Below are the code and all the weights of a small trained network. Each question names an input and a target symbol and asks about switching units off, where a switched-off unit gives its printed mean instead of its output.

import numpy as np


def w(rows, s, z=0):
    codes = np.array(rows[::2]) - 128.0
    scale = np.full(codes.shape[1], s)
    scale[-1] = z or s
    return codes * scale


def f(y):
    return np.maximum(y, 0)


def softmax(a):
    e = np.exp(a - a.max(-1, keepdims=True))
    return e / e.sum(-1, keepdims=True)


def log_softmax(a):
    a = a - a.max(-1, keepdims=True)
    return a - np.log(np.exp(a).sum(-1, keepdims=True))


def net(x, mask):
    ids = ['ΓΘΠΣαδζλμξφψω'.index(c) for c in x.split()]
    T = len(ids)
    res = E[ids] + P[:T]
    u = 0
    for l in range(3):
        q, k, v = (res @ M[l].T for M in (Q, K, V))
        z = softmax(np.where(np.tri(T) > 0, q @ k.T / 4**0.5, -1e9)) @ v
        res = res + np.where(mask[u], z, O[l][:, -1]) @ O[l][:, :-1]
        u += 1
        y = f(res @ A[l][:, :-1].T + A[l][:, -1])
        res = res + np.where(mask[u : u + 4], y, B[l][:, -1]) @ B[l][:, :-1]
        u += 4
    return log_softmax(res[-1] @ U[:, :-1].T + U[:, -1])


Q, K, V, O, A, B = {}, {}, {}, {}, {}, {}
E = w([
[140,57,125,103,134,89],'Γ',
[42,160,28,108,168,93],'Θ',
[181,136,145,199,180,189],'Π',
[71,170,228,183,163,175],'Σ',
[170,117,152,178,135,195],'α',
[153,123,61,62,87,169],'δ',
[102,146,166,108,201,74],'ζ',
[147,127,190,135,253,213],'λ',
[87,214,183,132,91,160],'μ',
[104,52,78,214,226,89],'ξ',
[162,98,160,168,71,194],'φ',
[169,99,150,121,203,209],'ψ',
[61,194,125,121,183,93],'ω',
],0.012)
P = w([
[33,112,103,126,136,189],'0',
[179,176,7,132,184,135],'1',
[172,159,1,154,180,134],'2',
[147,158,13,134,171,144],'3',
[149,156,14,128,167,149],'4',
[149,161,3,129,182,150],'5',
],0.0053)
Q[0] = w([
[254,173,119,152,148,95],'L0H1',
[65,106,105,146,113,198],'L0H1',
[113,96,107,129,135,192],'L0H1',
[182,139,74,205,140,143],'L0H1',
],0.016)
K[0] = w([
[60,12,83,119,120,253],'L0H1',
[96,216,137,168,139,138],'L0H1',
[57,156,93,209,116,161],'L0H1',
[14,71,151,134,104,243],'L0H1',
],0.011)
V[0] = w([
[117,88,149,103,99,153],'L0H1',
[151,201,78,255,150,94],'L0H1',
[141,79,154,98,124,150],'L0H1',
[136,131,161,77,170,110],'L0H1',
],0.007)
O[0] = w([
[75,96,113,117,51,149,92],'L0H1',
[254,208,128,216,197,115,251],'L0H1',
[45,77,98,146,81,119,85],'L0H1',
[50,123,125,73,175,78,108],'L0H1',
],0.0034,0.0024)
A[0] = w([
[120,119,251,122,146,107,65],'L0N1',
[91,191,187,154,117,107,133],'L0N2',
[121,75,109,108,110,89,14],'L0N3',
[177,157,114,90,165,134,5],'L0N4',
],0.018,0.0021)
B[0] = w([
[77,90,6,218,110,111,197],'L0N1',
[227,39,200,56,126,97,253],'L0N2',
[129,240,218,118,151,101,136],'L0N3',
[129,123,128,148,30,117,212],'L0N4',
],0.011,0.0053)
Q[1] = w([
[172,142,176,117,48,66],'L1H1',
[220,253,169,248,177,237],'L1H1',
[98,243,104,103,85,201],'L1H1',
[144,74,198,110,96,200],'L1H1',
],0.018)
K[1] = w([
[166,166,159,127,134,167],'L1H1',
[3,95,214,113,159,173],'L1H1',
[63,130,78,83,44,154],'L1H1',
[167,84,120,92,99,176],'L1H1',
],0.025)
V[1] = w([
[187,192,99,192,248,78],'L1H1',
[139,154,153,212,110,254],'L1H1',
[158,145,196,226,32,23],'L1H1',
[64,76,93,183,99,106],'L1H1',
],0.0093)
O[1] = w([
[70,171,231,231,77,26,254],'L1H1',
[47,134,42,108,1,134,176],'L1H1',
[5,88,241,36,74,247,127],'L1H1',
[196,250,128,118,166,81,253],'L1H1',
],0.0062,0.0018)
A[1] = w([
[211,61,135,19,163,114,42],'L1N1',
[18,166,199,60,241,92,3],'L1N2',
[184,149,211,103,32,233,73],'L1N3',
[190,1,116,186,167,165,23],'L1N4',
],0.0096,0.0042)
B[1] = w([
[132,219,152,204,154,132,198],'L1N1',
[254,205,41,158,120,133,146],'L1N2',
[138,171,128,134,247,97,214],'L1N3',
[51,6,180,98,122,140,254],'L1N4',
],0.0093,0.0064)
Q[2] = w([
[107,121,136,180,97,70],'L2H1',
[195,101,60,173,96,131],'L2H1',
[68,154,65,142,182,132],'L2H1',
[102,96,101,78,142,7],'L2H1',
],0.021)
K[2] = w([
[64,117,119,177,131,72],'L2H1',
[69,127,45,149,128,151],'L2H1',
[111,201,164,99,150,153],'L2H1',
[102,99,120,33,152,3],'L2H1',
],0.02)
V[2] = w([
[125,98,160,51,203,21],'L2H1',
[1,61,89,113,192,100],'L2H1',
[131,128,100,29,177,52],'L2H1',
[119,126,69,16,179,57],'L2H1',
],0.0077)
O[2] = w([
[252,148,52,204,23,156,232],'L2H1',
[225,188,70,224,1,46,215],'L2H1',
[193,38,40,105,116,123,54],'L2H1',
[173,14,36,80,140,98,3],'L2H1',
],0.0051,0.0031)
A[2] = w([
[174,145,79,67,140,227,79],'L2N1',
[105,194,83,65,147,2,82],'L2N2',
[88,171,16,101,135,156,163],'L2N3',
[99,167,35,47,106,178,1],'L2N4',
],0.015,0.0097)
B[2] = w([
[87,145,68,149,108,138,239],'L2N1',
[85,103,94,137,96,215,210],'L2N2',
[142,135,166,68,93,78,254],'L2N3',
[210,100,148,190,154,253,165],'L2N4',
],0.017,0.0073)
U = w([
[90,73,126,130,168,155,144],'Γ',
[181,104,65,171,165,97,144],'Θ',
[55,193,189,154,103,174,19],'Π',
[120,194,64,111,177,110,217],'Σ',
[139,148,201,23,105,119,231],'α',
[113,78,89,133,145,111,181],'δ',
[188,162,171,135,215,144,175],'ζ',
[60,107,94,129,21,138,55],'λ',
[102,123,59,254,138,161,2],'μ',
[177,220,127,166,63,110,49],'ξ',
[167,139,144,112,107,196,80],'φ',
[170,103,102,94,110,63,215],'ψ',
[130,26,197,178,72,132,187],'ω',
],0.0062,0.0049)

Each question gives the input, a string of symbols that net reads in full, and the target symbol t.
The units are the heads (4 rows each of Q, K, V and O) and the neurons (one row each of A and B). Each row of codes is followed by its name. A weight is (code - 128) times the scale printed after its matrix; where a second scale follows, it is the last column's (O, A, B and U).
mask holds one flag per unit, layer by layer, with each layer's heads first. A switched-off unit (its flag False) gives its mean, the last column of its rows in O or B, instead of its output. The means were averaged over made-up inputs and are rounded, as every weight is.
A unit's drop is (log p(t) with every unit on - log p(t) with that unit switched off) / (log p(t) with every unit on - log p(t) with every unit switched off).
The circuit of an input: a set's keep is (log p(t) with only the set's units on - log p(t) with every unit switched off) / (log p(t) with every unit on - log p(t) with every unit switched off). Starting from the 12 units with the biggest drops (on a tie, the unit counted first), units are removed one at a time, each time the one whose removal leaves the highest keep (on an exact tie, the one counted first), for as long as the keep stays at least 0.8.
units of the circuit, in order: the units of the circuit, biggest drop first
most important unit: the unit with the biggest drop
k most important neurons: the k neurons with the biggest drops, biggest first
k most important neurons of layer l: the k neurons of layer l with the biggest drops, biggest first
input δ Σ φ μ, target ζ: most important unit => L1N1
input μ Π ξ φ α, target μ: units of the circuit, in order => L1H1, L0N2, L2N1
input Σ α Γ, target ξ: units of the circuit, in order => L0N2, L1N4, L2H1, L0N1
input Θ Γ φ, target Θ: units of the circuit, in order => L0N2, L1H1, L2H1
input Θ Σ Σ φ, target Θ: units of the circuit, in order => L1H1, L0N2, L2H1
input α Γ Π ψ ζ, target λ: 3 most important neurons => L2N2, L0N2, L0N4
input Π Σ ξ Π Σ Π, target Π: units of the circuit, in order => L2H1, L1H1, L0N2
input Π φ ψ, target Π: units of the circuit, in order => L2H1, L0N2, L1H1
input Γ Π φ λ, target Γ: 2 most important neurons => L1N2, L0N3
input ζ δ Π Θ δ, target φ: units of the circuit, in order => L2N4, L0N4, L1H1
input Π Π ξ, target μ: units of the circuit, in order => L0N2, L1H1, L2N2
input α μ Π Σ ψ λ, target α: units of the circuit, in order => L0N2, L1H1, L2N3, L0H1
input φ ζ μ φ ψ ξ, target μ: units of the circuit, in order => L1H1, L0N2, L2N2
input ξ Σ α Σ, target ω: 2 most important neurons => L0N2, L1N4
input ω ξ Π, target ω: units of the circuit, in order => L1H1, L1N4, L0N4, L0N1
input ζ α ψ Θ Π λ, target ζ: most important unit => L0N4
input φ α λ, target φ: 2 most important neurons => L2N4, L0N2
input Σ Σ ζ ω, target ξ: 2 most important neurons => L0N2, L0N1
input ζ λ Π δ, target φ: units of the circuit, in order => L2N4, L0N2, L0N4, L1H1
input ω Σ Π Σ Π Π, target ω: most important unit => L1H1
input ξ μ μ Σ α, target ξ: 2 most important neurons => L0N4, L0N2
input μ λ Γ Γ α, target μ: 3 most important neurons => L0N2, L1N3, L2N1
input φ Σ ζ ψ, target φ: 4 most important neurons => L2N4, L0N2, L2N3, L2N1
input Γ Σ Σ Π ψ, target Γ: 3 most important neurons => L1N2, L0N3, L1N4
input Γ Σ φ α, target Γ: 3 most important neurons => L1N2, L0N3, L1N4
input λ Γ Σ ξ Π ψ, target λ: 3 most important neurons of layer 0 => L0N2, L0N1, L0N4
input ψ Γ α Σ ψ, target ψ: 3 most important neurons => L0N2, L2N3, L0N4
input φ Π δ Σ φ Π, target φ: 3 most important neurons => L2N4, L0N2, L2N3
